Below is a small trained network, with its code and all its weights. Each question gives an input and a target symbol and asks what happens when units are switched off, that is, made to give their printed mean instead of their output.

import numpy as np


def w(rows, s, z=0):
    codes = np.array(rows[::2]) - 128.0
    scale = np.full(codes.shape[1], s)
    scale[-1] = z or s
    return codes * scale


def f(y):
    return np.maximum(y, 0)


def softmax(a):
    e = np.exp(a - a.max(-1, keepdims=True))
    return e / e.sum(-1, keepdims=True)


def log_softmax(a):
    a = a - a.max(-1, keepdims=True)
    return a - np.log(np.exp(a).sum(-1, keepdims=True))


def net(x, mask):
    ids = ['αβγζμξψ'.index(c) for c in x.split()]
    T = len(ids)
    res = E[ids] + P[:T]
    r = res
    for j in range(2):
        rows = slice(4 * j, 4 * j + 4)
        q, k, v = (r @ M[0][rows].T for M in (Q, K, V))
        z = softmax(np.where(np.tri(T) > 0, q @ k.T / 4**0.5, -1e9)) @ v
        o = O[0][rows]
        res = res + np.where(mask[j], z, o[:, -1]) @ o[:, :-1]
    y = f(res @ A[0][:, :-1].T + A[0][:, -1])
    res = res + np.where(mask[2:18], y, B[0][:, -1]) @ B[0][:, :-1]
    return log_softmax(res[-1] @ U[:, :-1].T + U[:, -1])


Q, K, V, O, A, B = {}, {}, {}, {}, {}, {}
E = w([
[171,131,220,169,209,117,118,78,48,222,55],'α',
[237,114,66,131,45,149,157,185,141,111,3],'β',
[19,55,84,29,153,188,29,63,80,41,98],'γ',
[96,189,125,93,100,173,181,210,61,110,194],'ζ',
[170,75,119,68,142,177,121,160,168,198,170],'μ',
[108,161,121,111,94,109,217,71,136,74,76],'ξ',
[115,31,207,135,107,51,163,185,47,124,149],'ψ',
],0.012)
P = w([
[77,160,6,189,161,140,116,130,127,170,90],'0',
[156,161,191,125,103,118,77,119,174,122,155],'1',
[126,113,119,53,166,76,139,115,130,185,98],'2',
[110,89,85,152,124,195,148,139,122,111,136],'3',
[169,172,192,124,116,116,85,118,160,104,165],'4',
[123,114,121,57,166,73,135,108,127,186,79],'5',
[97,78,95,154,133,208,147,137,120,116,131],'6',
[173,173,183,120,104,109,81,129,163,102,155],'7',
[121,116,117,53,167,76,140,122,129,192,86],'8',
[95,76,101,157,138,212,160,149,116,113,139],'9',
[180,186,175,121,113,106,84,126,163,98,159],'10',
[127,115,121,48,172,78,140,119,129,188,90],'11',
[100,54,119,147,123,227,165,139,116,115,142],'12',
[176,191,172,125,123,104,76,127,159,97,153],'13',
],0.014)
Q[0] = w([
[105,63,64,144,106,149,166,104,183,98,100],'head 1',
[170,124,98,44,163,115,147,152,121,201,95],'head 1',
[101,186,130,2,129,75,161,124,93,124,85],'head 1',
[189,134,160,161,86,62,94,124,156,111,103],'head 1',
[147,171,113,136,151,130,110,144,135,108,147],'head 2',
[109,160,136,113,146,150,126,128,115,147,150],'head 2',
[94,105,62,134,149,102,145,122,103,155,117],'head 2',
[105,85,105,163,100,163,171,136,107,168,124],'head 2',
],0.015)
K[0] = w([
[115,69,108,148,98,158,184,109,157,119,91],'head 1',
[131,193,60,157,158,177,92,137,192,197,128],'head 1',
[70,252,62,119,142,98,107,111,154,102,119],'head 1',
[200,115,127,132,105,43,81,124,156,109,130],'head 1',
[132,144,149,89,139,112,82,108,104,120,139],'head 2',
[133,136,137,101,125,128,105,154,116,118,170],'head 2',
[146,142,121,161,100,104,178,155,164,160,131],'head 2',
[135,108,138,168,133,140,209,136,119,182,143],'head 2',
],0.016)
V[0] = w([
[101,38,147,133,201,148,54,40,167,144,118],'head 1',
[115,120,130,198,100,13,151,56,112,57,54],'head 1',
[7,184,130,193,178,136,119,101,51,97,148],'head 1',
[175,132,97,254,119,121,76,159,79,190,64],'head 1',
[107,122,161,138,158,132,174,143,131,98,146],'head 2',
[154,127,143,137,144,110,139,140,95,138,96],'head 2',
[91,107,108,157,109,140,112,113,124,154,82],'head 2',
[182,151,145,175,113,107,223,147,152,191,165],'head 2',
],0.0069)
O[0] = w([
[143,101,102,146,155,59,113,139,122,36,131,2],'head 1',
[149,1,152,185,92,142,141,115,149,133,170,145],'head 1',
[137,136,143,149,35,122,98,107,96,114,108,218],'head 1',
[153,101,198,102,149,165,132,159,126,63,141,117],'head 1',
[141,133,133,149,131,123,103,148,141,134,133,132],'head 2',
[95,135,139,130,130,135,112,114,145,142,150,115],'head 2',
[142,194,115,127,170,151,167,137,109,140,121,156],'head 2',
[106,114,190,164,123,119,119,180,178,135,89,84],'head 2',
],0.0099,0.0036)
A[0] = w([
[135,99,107,142,95,171,151,112,108,147,151,151],'neuron 1',
[123,144,197,135,83,80,143,142,129,126,135,174],'neuron 2',
[142,140,141,150,116,67,93,141,102,133,111,86],'neuron 3',
[109,95,149,175,86,156,141,115,139,140,125,120],'neuron 4',
[89,162,57,139,173,119,140,137,75,162,122,44],'neuron 5',
[109,122,143,155,137,78,103,176,173,145,223,7],'neuron 6',
[124,78,69,149,149,166,127,190,106,111,140,3],'neuron 7',
[170,128,173,91,148,48,79,134,118,144,137,81],'neuron 8',
[163,166,146,106,133,106,111,114,197,141,149,37],'neuron 9',
[83,95,76,123,156,110,143,124,133,178,82,104],'neuron 10',
[177,140,148,129,145,94,147,83,179,142,108,165],'neuron 11',
[145,149,125,141,106,130,107,140,217,112,153,96],'neuron 12',
[140,126,124,92,97,5,113,99,120,137,156,49],'neuron 13',
[123,97,149,106,165,155,92,115,117,145,153,176],'neuron 14',
[64,129,68,137,129,139,148,117,121,195,103,141],'neuron 15',
[143,143,218,94,136,125,105,165,143,141,118,124],'neuron 16',
],0.012,0.0046)
B[0] = w([
[101,158,129,70,96,91,139,161,120,110,122,249],'neuron 1',
[180,111,149,100,129,140,26,129,149,169,123,236],'neuron 2',
[126,139,77,130,138,153,165,149,115,136,183,144],'neuron 3',
[73,165,146,112,143,46,166,125,148,130,111,234],'neuron 4',
[123,24,146,197,100,81,139,133,110,135,158,215],'neuron 5',
[163,153,37,143,228,100,157,135,196,170,200,137],'neuron 6',
[149,172,210,80,90,115,2,51,155,141,67,151],'neuron 7',
[138,203,86,53,32,91,136,120,134,47,132,176],'neuron 8',
[95,103,176,145,69,129,139,85,53,68,88,172],'neuron 9',
[158,145,145,126,188,91,105,109,205,141,162,177],'neuron 10',
[130,73,109,152,68,127,82,216,60,128,182,214],'neuron 11',
[71,129,161,136,158,115,187,136,116,161,64,160],'neuron 12',
[130,151,72,170,175,215,149,152,109,181,142,184],'neuron 13',
[110,139,107,168,87,138,152,189,96,174,123,181],'neuron 14',
[202,135,101,128,166,154,86,133,159,61,163,254],'neuron 15',
[83,109,139,186,210,152,149,32,185,68,95,225],'neuron 16',
],0.0085,0.0067)
U = w([
[149,52,144,128,84,136,59,87,126,2,175,2],'α',
[110,51,134,199,200,186,207,100,45,136,108,162],'β',
[135,117,51,124,84,225,133,183,34,105,192,154],'γ',
[140,196,124,72,115,204,72,51,142,186,66,103],'ζ',
[55,194,61,99,146,46,213,120,138,50,74,135],'μ',
[75,44,173,95,75,49,99,178,64,201,124,200],'ξ',
[175,101,95,121,211,91,87,159,172,156,189,155],'ψ',
],0.0049,0.0042)

Each question gives the input, a string of symbols that net reads in full, and the target symbol t.
The units are the heads (4 rows each of Q, K, V and O) and the neurons (one row each of A and B). Each row of codes is followed by its name. A weight is (code - 128) times the scale printed after its matrix; where a second scale follows, it is the last column's (O, A, B and U).
mask holds one flag per unit, heads first, then neurons. A switched-off unit (its flag False) gives its mean, the last column of its rows in O or B, instead of its output. The means were averaged over made-up inputs and are rounded, as every weight is.
A unit's drop is (log p(t) with every unit on - log p(t) with that unit switched off) / (log p(t) with every unit on - log p(t) with every unit switched off).
The circuit of an input: a set's keep is (log p(t) with only the set's units on - log p(t) with every unit switched off) / (log p(t) with every unit on - log p(t) with every unit switched off). Starting from the 12 units with the biggest drops (on a tie, the unit counted first), units are removed one at a time, each time the one whose removal leaves the highest keep (on an exact tie, the one counted first), for as long as the keep stays at least 0.8.
units of the circuit, in order: the units of the circuit, biggest drop first
most important unit: the unit with the biggest drop
top k neurons: the k neurons with the biggest drops, biggest first
drop when u is switched off: that unit's drop, to one decimal
input ξ ψ ξ ξ ζ ξ ξ ξ ξ β, target ζ: units of the circuit, in order -> neuron 7; head 1
input ψ μ ξ β ζ β α ξ ψ, target ψ: units of the circuit, in order -> head 1; neuron 10; neuron 15
input μ ζ ψ, target μ: units of the circuit, in order -> head 1; neuron 8
input ξ ζ α ζ ζ ζ ξ ζ ζ ζ ψ, target ψ: units of the circuit, in order -> neuron 6; head 1
input γ ζ ξ ξ ξ ξ ζ ξ α, target γ: units of the circuit, in order -> head 1; neuron 13; neuron 3; neuron 11
input α ξ ζ ψ ξ ψ ζ ξ ξ α ξ γ, target α: units of the circuit, in order -> head 1
input ψ ξ ξ, target ψ: units of the circuit, in order -> neuron 10; head 1; neuron 15
input α ψ μ μ ξ ζ β ξ ξ ξ ξ α, target α: units of the circuit, in order -> head 1; neuron 8
input γ μ β ζ ξ ζ μ α ζ ξ ξ β, target γ: top 2 neurons -> neuron 13; neuron 3
input ψ ξ ξ γ ψ α, target ψ: units of the circuit, in order -> neuron 10; head 1
input ξ μ ζ ξ ζ μ μ ζ ζ ξ α μ ξ ζ, target ζ: units of the circuit, in order -> head 1; neuron 11
input β γ μ μ ξ ψ ξ μ ζ ξ μ α, target β: units of the circuit, in order -> head 1; neuron 16
input γ ζ ξ ξ ξ ζ, target γ: top 2 neurons -> neuron 13; neuron 3
input μ ξ ξ β ψ ξ ψ α α ξ μ β, target μ: top 2 neurons -> neuron 8; neuron 2
input ξ ξ ξ γ ψ ξ γ ξ μ ζ β ζ ξ γ, target γ: most important unit -> head 2
input μ ζ ξ ζ ξ γ ψ ξ α, target μ: top 2 neurons -> neuron 8; neuron 16
input μ ξ ξ β ζ μ ξ ξ ζ, target μ: top 3 neurons -> neuron 8; neuron 16; neuron 11
input μ ξ ξ ζ ξ ξ ξ ξ ξ ζ ψ α ζ β, target β: top 2 neurons -> neuron 16; neuron 12
input ψ ξ ξ ζ ζ α, target ψ: top 3 neurons -> neuron 10; neuron 15; neuron 5
input α ξ γ ζ ξ β, target α: drop when neuron 16 is switched off -> 0.1
input μ α ξ ζ ξ ξ μ, target ψ: drop when neuron 13 is switched off -> 0.0
input ζ ξ ζ μ ξ ξ ζ β ξ ζ ζ β, target ζ: top neuron -> neuron 5
